Each row is followed by its class. Each block has new classes.
-3.6  -22.0  9.3  6.5  7.4  -3.5  8.2  2.6  -29.4  -1.6  -5.5  -4.1  2.7  -11.7  -6.1  -11.2  -4.8 : qz
-7.6  9.2  12.8  -5.0  -1.1  49.8  8.0  6.6  -29.3  0.7  10.5  25.9  6.9  -5.2  -16.4  9.9  -5.6 : qz
0.2  -27.8  9.2  6.9  -7.1  -22.8  -0.6  14.8  -19.3  14.9  -1.5  -20.7  -6.4  -6.7  -4.8  -1.6  -3.0 : qz
-0.5  -25.0  11.9  1.2  23.8  21.1  3.5  31.6  -42.4  -23.8  9.2  9.1  1.0  -4.7  5.7  11.9  -18.2 : rg
-6.7  -20.7  10.7  -3.5  2.1  6.6  1.8  2.6  -19.5  8.9  4.8  -8.5  -8.1  -6.3  -10.5  3.1  -3.7 : qz
-4.5  -25.1  5.7  3.1  -3.6  4.3  7.6  -6.1  -22.1  10.8  -0.8  -5.8  -23.6  -0.1  -15.4  2.6  6.5 : qz
1.3  -54.2  16.3  -3.4  0.8  29.5  6.6  14.0  -46.6  11.2  11.4  0.1  -9.1  -7.5  -9.6  11.2  -5.8 : qz
-6.5  1.3  2.2  -5.8  7.4  16.4  12.7  11.5  -13.8  10.7  8.6  -13.8  -8.4  -1.1  -20.0  0.7  1.9 : qz
-6.9  -38.4  15.9  10.3  -12.1  -24.2  0.6  10.9  -38.6  10.6  -5.9  -31.6  -12.7  -12.8  -14.9  5.7  -8.2 : qz
-8.7  -21.4  8.0  1.0  5.7  15.4  -6.3  6.5  -23.6  1.2  3.0  -1.1  -3.7  -5.2  -8.8  7.5  -0.9 : qz
-13.2  -23.9  16.6  -11.9  18.2  71.3  8.5  -7.2  -37.2  -19.4  14.2  46.9  1.9  -3.9  -0.4  22.8  -13.3 : qz
-8.6  -20.2  17.7  -15.7  -0.4  14.5  28.3  -1.3  -25.6  11.6  3.5  -6.8  -9.9  -5.8  -12.0  8.1  -3.7 : qz
-9.1  -41.0  10.2  0.7  9.8  31.2  14.7  -4.4  -30.5  -7.6  18.9  12.7  -11.3  -7.0  -13.9  11.0  -1.1 : qz
-8.6  8.5  22.2  -1.4  -2.4  15.8  5.7  14.0  -11.7  3.2  -1.6  -0.3  9.8  -15.7  5.7  9.5  -4.7 : qz
-2.5  -24.9  15.4  -1.7  6.9  26.9  7.5  10.0  -32.9  4.9  9.0  2.7  -6.6  -6.4  -13.4  5.9  -3.6 : qz
-4.1  -20.8  13.0  0.0  0.3  17.0  9.1  9.8  -42.2  -2.0  14.6  1.7  -13.4  -5.2  -10.7  5.5  -9.2 : qz
5.7  -41.9  26.3  6.4  11.5  0.4  4.1  37.6  -50.7  -10.9  -1.4  -30.9  -4.1  -13.6  0.7  8.5  -22.2 : rg
-6.7  -47.2  15.4  3.6  10.0  23.8  8.3  18.8  -42.7  -9.1  4.3  12.4  2.3  -9.7  -8.1  15.0  -13.1 : qz
-4.3  -21.1  5.7  -5.3  4.4  8.6  17.1  4.5  -48.9  -5.3  3.4  3.5  -0.9  -8.9  -3.2  9.3  -8.6 : qz
-15.0  3.8  12.0  1.4  2.6  26.8  13.3  -1.8  -10.3  12.3  2.5  6.9  -5.0  -13.7  -19.7  14.6  1.4 : qz
-12.4  -37.1  9.5  -4.4  8.0  25.4  -1.6  11.4  -34.6  0.6  0.5  2.3  -6.0  -9.0  -6.3  4.3  -5.3 : qz
-13.1  -23.9  10.0  -1.5  3.7  21.4  5.1  10.2  -28.9  -48.6  -3.4  6.2  -7.8  -7.1  -13.7  4.7  -2.1 : qz
-2.9  -41.2  16.3  0.4  13.2  13.1  8.4  9.4  -36.2  -6.8  10.4  8.1  -0.1  -10.8  -8.7  16.3  -18.1 : qz
-4.2  -25.9  17.8  -7.0  3.6  32.6  8.1  13.0  -34.6  1.9  12.8  6.0  1.3  -13.0  -12.7  17.8  -4.6 : qz
-20.8  9.4  11.0  8.2  -3.4  1.6  -2.7  9.0  -21.3  17.6  -3.5  -0.9  -7.2  -11.9  -0.2  3.7  -4.2 : qz
-5.9  -32.0  15.4  -1.2  -0.6  12.8  -1.9  11.5  -35.7  5.7  2.2  -1.2  -3.4  -9.8  -9.9  6.3  -16.0 : qz
-8.9  -40.6  3.2  0.8  -5.2  16.4  7.7  -11.8  -25.1  9.4  1.9  -0.2  -6.4  -4.1  -18.9  -0.1  1.3 : qz
